Known rows:
q_17: -22 -11 -28  13 -31  20  -2  34  -8  16   7  13  -1 -31  -8  20  35 -50  29 -15 -10  -9   1   8  -7  24 -17   5  20  15
q_910:  -7  -3 -27   0 -19   4   1  27   6  10   4  12  -2  -9  -4  22  17 -32   7  -6  -6  -7  -3  10 -12  15 -19  -1  12   3
q_281:  -5  -2   5  -4   3  -2   3  -3   3  10  -1  -1   2 -11   1  -3   8   4   1   7  -9  -2  -5  -5   5   1  -5  -8  -5 -10
q_748: -14  15  13  -3   5 -14   7  -1   7  13 -14  -7  -9 -25   6  -1  11  15  -2   3  -7  -2 -14  -3  -1  -1 -10 -11 -15 -10
q_718: -18  -3  25   5   8  20   7   2   7   3 -17   1 -16  -6   3 -20  -1  -8   7  -5   9 -26  15 -21  15  -9  39  11  -2  26
q_592: -17  -4  28  14   4  25  11   2  -9   4  -2   3 -14 -18   4 -19   0  -9   2  -2  11 -15  15 -25  23  -9  22  10  -5  25
q_166:  -9   2 -20   7 -19  -1   0  22   2   8   0   4  -2 -19  -3  19  23 -21  12  -5  -5  -3  -7  10 -10  19 -15  -1   9   4
q_642: -19   0   7 -15   9  -5   0  -2  17  16 -20  -3  -2  -3   4  -5  12   3   6   2 -15 -19  -6  -3   2  -1  13  -5  -2  -1
q_760:   5  -8   1  -6   3  -4  -6 -16   6  -3  12   0  22  11  -5  -5  -3   7   0  20   3  15  -4   2  -6   3  18  -9   1  -9
q_421:  10  -2  10   8   4   8  -4  -9   2 -21   6  -1   4  19  -3 -11 -21   4  -1   4  22   9  12  -1  -4  -8  35  11   1  18
q_697:  -4  -6  -9   2 -16   9 -13 -10  -4 -10  12 -13  17  11   5 -12  -8  -6 -11  27   5  32  -5   6  -2   1  12 -16   3 -25
q_418:   7  -8  -1  -6   3  -7  -6 -14   5  -3  11   1  22  10  -6  -3  -4   8  -1  18   1  16  -5   1  -7   4  13  -9   1 -10
q_396:  46 -19 -26 -36   8  -5  14   4  55  -4   9  21  -2  39  -7  14 -30  -4 -47  21   8  -5  12  -4  -6  -7 -12 -14   7 -34
q_520:   4  -2  10   3   8   4  -6 -10  17 -16  -7  -3   2  27  -5 -16 -19   4   7   2  20  -5  14  -3  -7  -8  55  11   3  25
q_496:  -4  -7   9  -6   5  -4  -4 -17  -3   3  14   2  22   8  -2  -7  -2   5  -2  21  -1  10  -9  -2  -3   1  14  -9  -3  -7
q_606:  -2   3   0  22 -19  31 -14  -4 -14 -31   4 -22  -7  21  13 -28 -31 -12 -18  15  28  29  15   0   3 -14  34  -1   1   2
q_348:   8  -7  -1  -6   1  -7  -5 -15   7  -2  12   2  21   9  -6  -5  -3   7   0  17   1  15  -6   3  -9   2  14  -8  -1 -11

Facts:
q_475 Ξ q_876; q_475 Ξ q_400; q_753 Ξ q_748
q_753 Ξ q_805; q_753 Ξ q_433; q_578 Ξ q_813
q_691 Ξ q_748; q_44 Ξ q_813; q_124 Ξ q_813
q_124 Ξ q_13; q_924 Ξ q_10; q_924 Ξ q_396
q_255 Ξ q_37; q_255 Ξ q_161; q_255 Ξ q_399
q_506 Ξ q_950; q_890 Ξ q_13; q_477 Ξ q_109
q_477 Ξ q_17; q_17 Ξ q_13; q_135 Ξ q_610
q_337 Ξ q_603; q_242 Ξ q_396; q_610 Ξ q_124
q_610 Ξ q_319; q_642 Ξ q_811; q_566 Ξ q_876
q_566 Ξ q_760; q_281 Ξ q_307; q_554 Ξ q_950
q_861 Ξ q_13; q_861 Ξ q_950; q_861 Ξ q_396
q_811 Ξ q_813; q_811 Ξ q_496; q_539 Ξ q_813
q_539 Ξ q_506; q_346 Ξ q_13; q_346 Ξ q_697
q_10 Ξ q_124; q_229 Ξ q_437; q_229 Ξ q_13
q_229 Ξ q_433; q_229 Ξ q_528; q_748 Ξ q_578
q_400 Ξ q_17; q_813 Ξ q_13; q_181 Ξ q_519
q_181 Ξ q_13; q_718 Ξ q_607; q_570 Ξ q_242
q_423 Ξ q_825; q_423 Ξ q_716; q_423 Ξ q_604
q_339 Ξ q_963; q_339 Ξ q_607; q_315 Ξ q_578
q_315 Ξ q_539; q_758 Ξ q_17; q_758 Ξ q_898
q_109 Ξ q_805; q_109 Ξ q_13; q_109 Ξ q_950
q_403 Ξ q_950; q_426 Ξ q_396; q_528 Ξ q_13
q_209 Ξ q_396; q_197 Ξ q_13; q_727 Ξ q_396
q_166 Ξ q_753; q_166 Ξ q_13; q_166 Ξ q_785
q_910 Ξ q_13; q_910 Ξ q_209; q_57 Ξ q_197
q_57 Ξ q_13; q_729 Ξ q_813; q_729 Ξ q_950
q_729 Ξ q_426; q_729 Ξ q_528; q_892 Ξ q_753
q_892 Ξ q_621; q_584 Ξ q_528; q_598 Ξ q_119
q_637 Ξ q_876; q_37 Ξ q_496; q_694 Ξ q_813
q_581 Ξ q_17; q_581 Ξ q_950; q_314 Ξ q_813
q_592 Ξ q_607; q_449 Ξ q_15; q_399 Ξ q_813
q_399 Ξ q_694; q_657 Ξ q_13; q_655 Ξ q_805
q_168 Ξ q_337; q_168 Ξ q_694; q_161 Ξ q_813
q_161 Ξ q_13; q_161 Ξ q_334; q_963 Ξ q_950
q_704 Ξ q_496; q_898 Ξ q_805; q_519 Ξ q_242
q_959 Ξ q_197; q_976 Ξ q_109; q_976 Ξ q_242
q_240 Ξ q_124; q_439 Ξ q_592; q_439 Ξ q_301
q_439 Ξ q_109; q_439 Ξ q_13; q_785 Ξ q_13
q_547 Ξ q_13; q_953 Ξ q_467; q_433 Ξ q_242
q_354 Ξ q_805; q_475 β q_477; q_806 β q_519
q_124 β q_319; q_506 β q_197; q_135 β q_477
q_337 β q_578; q_242 β q_315; q_443 β q_444
q_520 β q_642; q_554 β q_135; q_861 β q_813
q_312 β q_503; q_181 β q_578; q_718 β q_315
q_109 β q_642; q_444 β q_649; q_621 β q_314
q_403 β q_698; q_209 β q_17; q_716 β q_760
q_421 β q_890; q_892 β q_319; q_637 β q_892
q_606 β q_698; q_694 β q_197; q_592 β q_898
q_950 β q_581; q_399 β q_426; q_657 β q_519
q_963 β q_892; q_959 β q_197; q_698 β q_697
q_503 β q_426; q_433 β q_598

Rows:
No name comes twice in this set of rows, the named rows included.
 26 -15 -31   3  -6  25   4  18  11 -13  -9  13 -31  17  -7   6 -13 -27   0 -37   4 -16  36   1   8  -8 -20  20  22   7 | q_861
-53  43  13 -27  28 -23 -14  -1  -5  15 -31  -7  -6  26  25   8  -3  17  -6 -13 -31 -17 -30  31 -21 -23 -14   9 -19   8 | q_578
  0 -10   5  -4   1  -4  -3 -17   4   2  14   2  22   5  -6 -10   0   4   1  22   3  12  -6  -4  -2   2  16 -11  -1  -8 | q_876
 -4  -8 -40   6 -32   4 -15  24  -5  -2  20  12  22   8 -13  27  14 -40  21  -1   2   9  -6  27 -29  26   2   4  22  14 | q_13
 36 -37 -16 -20  19 -31  28  19  70   4  47  23 -43  23   3  23 -38 -14 -44  10 -10 -23  10   3  26  -4 -45  -4  -5 -36 | q_426
-50  36 -28  -8  -8  -7 -21  36 -26  10  -3   7   0  20  18  42  13 -29   5 -28 -27  -7 -29  52 -36   0 -41  21   6  25 | q_813
 -5 -16   9  -4   4   4  -1 -16   0   6  15   4  24  -1  -5 -12   2  -1   4  24   0  12  -4  -8   3   2  18  -9  -2  -9 | q_607
 30 -29 -11   9  11  16 -19 -40 -16 -27  -3  -8  -1  29 -14 -39 -23  14  31 -36   0  20  41  -1  16 -19   5  16  14  -6 | q_950
 25  19   1  -9  12  18   7 -21   3 -10  35   7  26 -15  -5   6   8  10  -7  15  -3  32   5   4 -19  -7  15   5   5 -15 | q_649
 68  12  -8 -21   8  15  26  36  37 -24 -29 -12 -38  35  13  24 -18  28 -58  -6  -2 -78  19 -30  37   4  30  11  17  -4 | q_242
 16 -12 -11 -26   7   3  22  11  39  13  -2  21 -17   3  -1   8  -9 -14 -36  11  -3 -15   7 -12   6  -8 -28 -12  -2 -26 | q_924
 17  18  -4   7  -5 -47  -1 -20  42  -7 -18 -19  -6 -25 -15  -3  -4  33  11  10  26  39  -7  18 -38  10   4 -24 -13 -20 | q_805

The same things again, as new rows of numbers:
Known rows:
q_578: -15   8  -9   7 -17   6  -7   8   5   4  -4  -2  10  10   3   9   4 -24 -14  13  -2 -10  16   0 -13  -3   2  26 -14  12  13  13   4
q_467: -5 16  3 11 -4 -3 -6  4 -2 16  0 12  6 23  4  9  1  5 -1 -2 17 -8 -1 26  5 -3  2  4 -6  5 -8 22  1
q_354: -16  -3  14   1 -13 -10  10   6 -13   6   0 -13 -24   2   4  27   4 -23  -4  -7   1   0  -4   6 -14 -34 -23  -5  -2   5  14  16   7
q_312:   9  -3  -7  22   2 -15  12 -37  14  22 -20  -9 -22  18   9  28   1 -13   9 -17  26  -9   3  29  20 -15   7  -9  -6  22 -19   8  12
q_587:  -2  10   7  14  -7  -5  -2   2  -4  13  -3  10 -11  20  -1   8   0   1  -2  -3  10  -5  -4  17   2   0   1  -4  -7   9  -5  11   0
q_346:   3 -23  -6  -6 -11 -13   1  -5 -15   0  -2 -13  -8   2  -4   8   4  16  -2 -10   5   6  -4 -10  -1  -7   0 -16 -14  11   2 -23  10
q_566: -10  -6  17  -4 -21 -23   6  15   1  21 -14  11 -59   6   0  -7   7 -32  -3 -11  15 -16 -16   9  -3  36  -3 -26   8   8 -19  -2   2
q_423:   0  10   6  29   1  -8   1 -12 -18  12   1   6 -33  18 -14   4  -3  35  -2  -8  -2   7 -14  11  -4 -15  -2 -20 -14  15 -15  -8  -8
q_475:  14 -29 -14 -12 -24  -9  11  24  -5  26  -9  -8 -58  12   3   0   4 -45   4 -11  32  24 -42  11 -16  42 -34 -23  19  -1  -1 -17  12
q_963:   0 -10  21  -5 -22 -10  -5  -3  -8   7  18 -23   4  37   5  14  -2  -1  14   2   0 -53   3  12  42 -41 -45   6  36  10  -8 -28  19
q_924:   3 -13   6   0 -17 -10  19  -8 -22   5   2  16 -12  24  -8   6   3 -23  -2  -5  22  -3   7 -14   8   6  -4   9 -31  16  -5 -30  -6
q_301:   3  -3   5 -15 -12  -7 -11  13  -2   0   4 -12  20  16  10  22   3  20   8 -10  14  -1  -2  11  11 -24   2   4   3   7   5   5  12
q_760: -12   7  10 -15 -16 -17  -6  25  12  19 -11  15 -23  12  16  -5   6 -27   0 -10  22 -29  -8  21  -5  34  14  -3   9   1  -8  27   6
q_547:   0 -20  -4 -11 -14 -14   2  -4 -10  -2   0 -10   0  -1  -2  12   4  12  -2  -9  11   3  -2  -8   4  -6   0  -9 -17   9   4 -28  16
q_697:  -9 -25 -27  -1  -4 -18 -14  54   0  -7 -14  22  31  14  27  23   3  17  17  -8  16  -1   6   4  21  -7  -2 -24 -20  -1   5   2  -4
q_168:  -2  -1 -19  24 -20  -3   1   2   3  10  -6  -2 -22   9 -13   4   4 -11 -11  14  -6  -4   1  -2  -2  14  -5  -6  -4  18 -11 -19   1
q_437:  -1 -10  -2 -15  -4  -7  -5  -5  -4   2   1   0  24   9  11  18   4   1   0  -7  21   2  10   4   0 -11  -1  10 -18   3  10  11  13

Rows:
No name comes twice in this set of rows, the named rows included.
 13 -30 -24 -19 -27   2   4  42 -10  12   1 -23 -37  19  -7  14  -3 -36   6 -18  11  16 -25   0 -31 -17 -14 -17  15   2  28 -24   3 | q_477
 25 -16 -15  -2 -30   9   9  29 -12  11   7 -22 -29  32 -13  26  -3 -37   8  -4  25  25 -24   1   2  -6 -37   9  17  10  10 -18  10 | q_554
-16   0  13 -13 -16 -10  -2  14  -4   6  -2 -11 -21   6   8  23   4 -22  -1  -9   4 -11  -2  10 -19 -28  -2  -1   0   4  17  21   5 | q_898
 -2  10  -5  19 -13  -3  -4   0   4  10  -7   0  -5   9  -3   9   4   7  -7  16  10   6   0   4  14  18 -17  18  -8  15 -10  13  17 | q_337
 -3  -7  12  -6  -9 -10  19  -7 -25   7   1   7 -12  18   0  16   3 -27  -3 -14  20  -1   6  -6  -2 -18 -11   4 -27  10   8  -9  -5 | q_570
-23 -19  -3   7  -7 -13   8 -43 -18  11   7  -6 -20  16   4   5   0 -24 -13  -4 -24 -51  10  10 -14 -65 -53 -14   2   0  13 -17  13 | q_892
  5 -15 -26   7 -19  -3  -4   3   0   0  -5 -10  -5   1  -4   7   3   1  -4   8   0   4   5 -11   1   7   3  -2  -7  12  -2 -23  16 | q_161
-15  -2  -2  17 -12  -1   9  -4  -8   7  -2  -3 -18   4  -3  19   4 -29 -12   5  -5   0   5   1 -15 -26 -18   1 -12  10   8  10   4 | q_691
  3 -14  -2   5 -27  -4  13   6 -13   0   0 -11 -22  18 -12  15   3 -27  -5   1   5  -8   4 -22   8  -2  -7   3 -14  22   0 -29  -5 | q_729
  3  12  41   6 -19 -11  -4   8  -4   9   1 -19  -9  22 -13  20  -2  23  12  -1   0  20 -18  -5  31 -15 -19  -2   2  24   3   0   9 | q_718

The same things again, as new rows of numbers:
Known rows:
q_691:  -1   2  -4  -9   4  -9 -10  -7  -3  16   3  -5  -4  35   4   4  22   0  -1 -11 -25   8  -1  -7  -1   2  -4   1
q_168:   3   0  -9   4   0  -7 -12  -6   5 -35  18  -7   4   5   1  11  22   8  -6   1 -27   5   5   7  -1   8 -13   9
q_449:  -3 -22   3  12 -12  -4  -3  -6  12  -1  -4 -12   1   1  -1   8  -3  19   3   6   6  30   4   5  -7  -8  -5   7
q_354:  -2   0  -1 -10   5  -4  -7  -3  -5  36   1 -13   1  24   5  -6   4   3   6 -13  -6   6  -9  -9   4 -20 -10  -1
q_931:  -3 -19   7   8 -13   0   2  -3   8   1  -3  -3  -3  -2  -2   3  -1  17   7   2   4  18  11   4  -5  -5   1   4
q_396:  -6   0  11 -17   4  -3  21  15 -11   2  -7  33 -15 -10   6  -6   3  -4  -2  -2   7  -7  17  -6 -10  22  10  -2
q_570:  -5  -1  -2  -5   6   6   3  -1  -6  15  -3  -1  -8   8  10   1 -12  -5  -8  -3   0  17 -10  -3  -7 -15  -4   3
q_421:   0  -7  -1  15 -11   1  -1  -8  10   0 -12  -1   3  -3  -7  10  -6  -2   5   8   9   5   3   2   2   9  12  -5
q_785:  -1   5   1 -11   8   2   4   4  -7  10   1   7  -6  12   9  -4   4  -5  -6  -8  -4   1   1  -5  -5   3  -3   0
q_124:  14  19  11   3   3  -5   0  -5 -16  19 -21  -2  -4 -11  -1  -2  -3 -11 -18  29 -10 -21   0   0  -9  40  23  10
q_319:  14   0  22  -1  -5  -8   6   1 -18  16 -17  -3 -14 -14   2  -5   8   8 -13  29 -12  -5  14   3 -17  38  16  17
q_307:  -4 -23   9   2 -14  -6   5   2   8   3  -8   6  -4  -3   0   3   4  14   7   4  10  18  21   1  -6   5   5   3
q_44:   3   8  -6  -4   2  -7  -7  -1  -2 -26  17  -3  -4   5   0   8  21   3  -8  -1 -23  -3   5   4  -4   3  -9   5
q_592:  -9   6  -5   1  11 -20  -7   0  -2   6  -4   5  15 -18 -15  -6 -21  -6   4   6  15 -23  -6  -5  -3 -32  -5  -7
q_758:   4   1  -1  -6   9   7  -5   2 -10  22   7 -24   3   9   7 -17  -5   0   7  -8   1   8 -15  -3   7 -34 -14   3
q_554: -14  19  -4 -11   4   3  -2  -2   1 -16   5 -31  20 -21 -25 -12 -17  -8   3  -5  14 -21 -19   0   3 -30   1  -8
q_339: -12  -5  -5   0   9 -24 -11  -1   2 -10  10 -12  10 -22 -16  -8 -21  16   3   4   7  -9  -3  -1 -10 -63 -28   9

Rows:
No name comes twice in this set of rows, the named rows included.
 -3   1   6 -14   4   2  11   6  -8  14  -3  17 -11   7   7  -2   6  -5  -4  -8   0   3   4  -7  -4  13   4  -2 | q_437
 -3  17  -8   9  21  -4   1  -8 -12  20 -10  11  10  -3  -5   0  -8 -32   3 -11   8 -25 -14  -7   0 -12  -1 -17 | q_109
 -5   3  -3  -6  10   2  -4   0  -4  16   2  -7   0   6   6  -2 -17   0  -5  -4   2  10 -14  -4  -4 -33 -11   4 | q_976
 -1   6  -3  -6   7 -15 -10  -1  -1 -20  14   1   2   4  -3   3  24   2  -5  -1 -15  -6   6   1  -5  -2 -11   4 | q_539
 -3   8 -13  15  15 -11 -12 -16  -3 -10   8  -2   8  12   0  12  20 -16  -5  -7 -28  -9  -3   4  -7  -3 -15  -5 | q_315
 -2  14  -4   1   8   7   8  -1  -8   0  -8  12   0  -7   7   3 -17 -12  -9   6  11 -10 -12  -3  -4   7  12  -6 | q_209
-16  11   8 -30  -7  19   8   6  -5  -1  17 -64   9 -12 -25 -27  -9   0  13 -22  12  -1 -20   4   5 -44  -4  -1 | q_477
 -4   5   4 -13   4  -1   7   8 -10   0   1  18  -7   1   5  -4   8  -6  -6  -5  -2  -3   5  -5  -6   7   0   1 | q_528
  2   6   5 -10   0 -10   5   6  -5 -20  11  18  -5   3   2   5  26  -5  -4  -1 -12  -8  15   1  -3  23   0   3 | q_334
 18  -6   2   7  -9  26   6   8 -11   7  14 -34   8 -14   7 -25 -20  10  16   0  23  24 -13   8  21 -26 -12   3 | q_566

Now the same things, written a new way:
Known rows:
q_339:  11 -12 -12  -2 -14  35 -25   1 -26  12 -41   0  23  42 -28 -14   6   8  -2 -19 -10  15  -4  30  46   9  27   1  38 -25 -17  23
q_109: -26 -25 -22  28 -26  18  -6 -44 -39  19 -31 -28  22  34 -14 -16  -8   8   4 -12 -34 -28  41  53  25  33  19  -5  21 -27 -50  15
q_950: -24   4 -12  22 -34  48 -13 -29 -44  44 -23 -15  -2 -11 -13 -16  11  21   5  16 -32 -23  23  42  27  34  35 -31  36 -36 -46   8
q_953:   9 -13 -15   6   1  35 -12   8 -16  24 -40   6  26  39 -30 -14  -2  14  -1 -22   0  22  -5  34  38  11  27  -2  29 -29 -16  16
q_698: -31 -41 -62   9   3  84 -24 -19   2  10 -53  36   4  55 -15 -28 -14  41  -9 -46 -18  42  33  14  21  49  46 -36  40 -13 -39   4
q_197: -38 -50  -9  34 -16   2  24  -8  -8   1 -54 -15  48  90 -21  -9 -22  24  10 -26  -2  12  -9  58  42  50  22  54 -16 -23 -35  22
q_520:  -2  -8 -18  18  12  55 -17 -12  -9  27 -41  13   1  51 -19 -27  -7  40   2 -20 -12  26  -9  23  33  33  16  -9  48 -27 -31   9
q_910:   1 -28 -22  20  -7  16  -1 -10 -20  17 -42   1  42  65 -38 -14 -17  17  -7 -36   1  20  12  49  24  25  29  19   3 -15 -28  20
q_314:  20 -13   5  23 -24  35  -3  26  15   5 -75   1  22  13 -55 -11 -34  -9   4 -15  14  39  16  17  51   2  32  10  42 -18  -6  25
q_813:  -8 -21  -8  56 -46   9  26  18  21   8 -91   0  32  39 -87 -14 -58  -6   1 -23  26  33  56  28  28  26  54  31  -4   6 -34  26
q_785: -34 -15 -30  32 -14   6   9  -4 -22  27 -45  -1  35  97 -67 -13 -22  24 -23 -43   3  -2  34  44  18  43  28  22 -15  -6 -52  20
q_806:   2  -7 -12  24   8  51 -19 -15  -3  23 -48  13   9  53 -14 -31 -12  46   5 -10 -15  26 -12  20  39  26  17 -11  56 -27 -27  12
q_159:  11  -9 -12   1   1  48 -18   3 -11  15 -37  15  16  58 -23 -23  10  36   1 -15  -9  27 -25  24  38  19  33   5  36 -23 -16  21
q_718:   6  -9 -26  21  -8  39 -19  -6 -18  28 -60   7  12  43 -21 -14 -10  19   2 -24  -7   7   8  30  39  17  13  -7  38 -30 -31   3
q_421:   0  -1 -25  18   3  56  -7   1 -17  38 -47  22  -2  40 -20 -21  -9  38   7 -24  -2  29  -7  32  33  30  32  -5  30 -27 -30   2
q_444:   1  -4 -12  19  15  55 -18  -8   0  27 -35  16  -2  48 -16 -25 -17  41   6 -28 -17  33 -11  18  36  26  10 -12  55 -36 -28  15
q_528: -34 -15 -31  30 -19   0   9  -4 -28  30 -42   0  42  92 -68 -11 -20  20 -19 -41   5  -3  39  42  19  43  31  21 -17  -5 -57  24

Rows:
No name comes twice in this set of rows, the named rows included.
 -1 -20 -15  48 -12  21   9 -16  21   0 -80   5  28  41 -69  -5 -43   0  25 -16   7  27  56  44  33  15  16  31  24  -2 -49  11 | q_124
 16  -9 -18  16  14  49 -19 -22  -3  26 -45  10  12  24 -35   0  -9  18  28 -15 -11  17  16  53  37  10   5   9  46 -22 -38   1 | q_637
-26  -4 -30   6  -5  59 -20  13  -7  31 -34  29  12  77 -51 -24   5  43 -20 -26  -6  23   4  11  30  41  38 -17  35 -16 -34  17 | q_697
  3  13 -20  12  11  48 -15   0  -8  35 -43  30  23  49 -53 -12   8  46   8   9   3  17   2  35  41  19  34   3  29 -11 -42  -4 | q_319
 31   1   1  50 -20  27  -8  17  26  22 -89 -12 -12   8 -61  -1 -33 -11 -10  -8  -4  22  17  11  38  21  22 -20  65 -26  -7  28 | q_399
-15 -23 -44  19   1  74 -18  -7  -9  23 -51  31  -4  52 -22 -24 -12  38   1 -39 -10  34  18  23  23  39  40 -23  38 -17 -37   2 | q_606

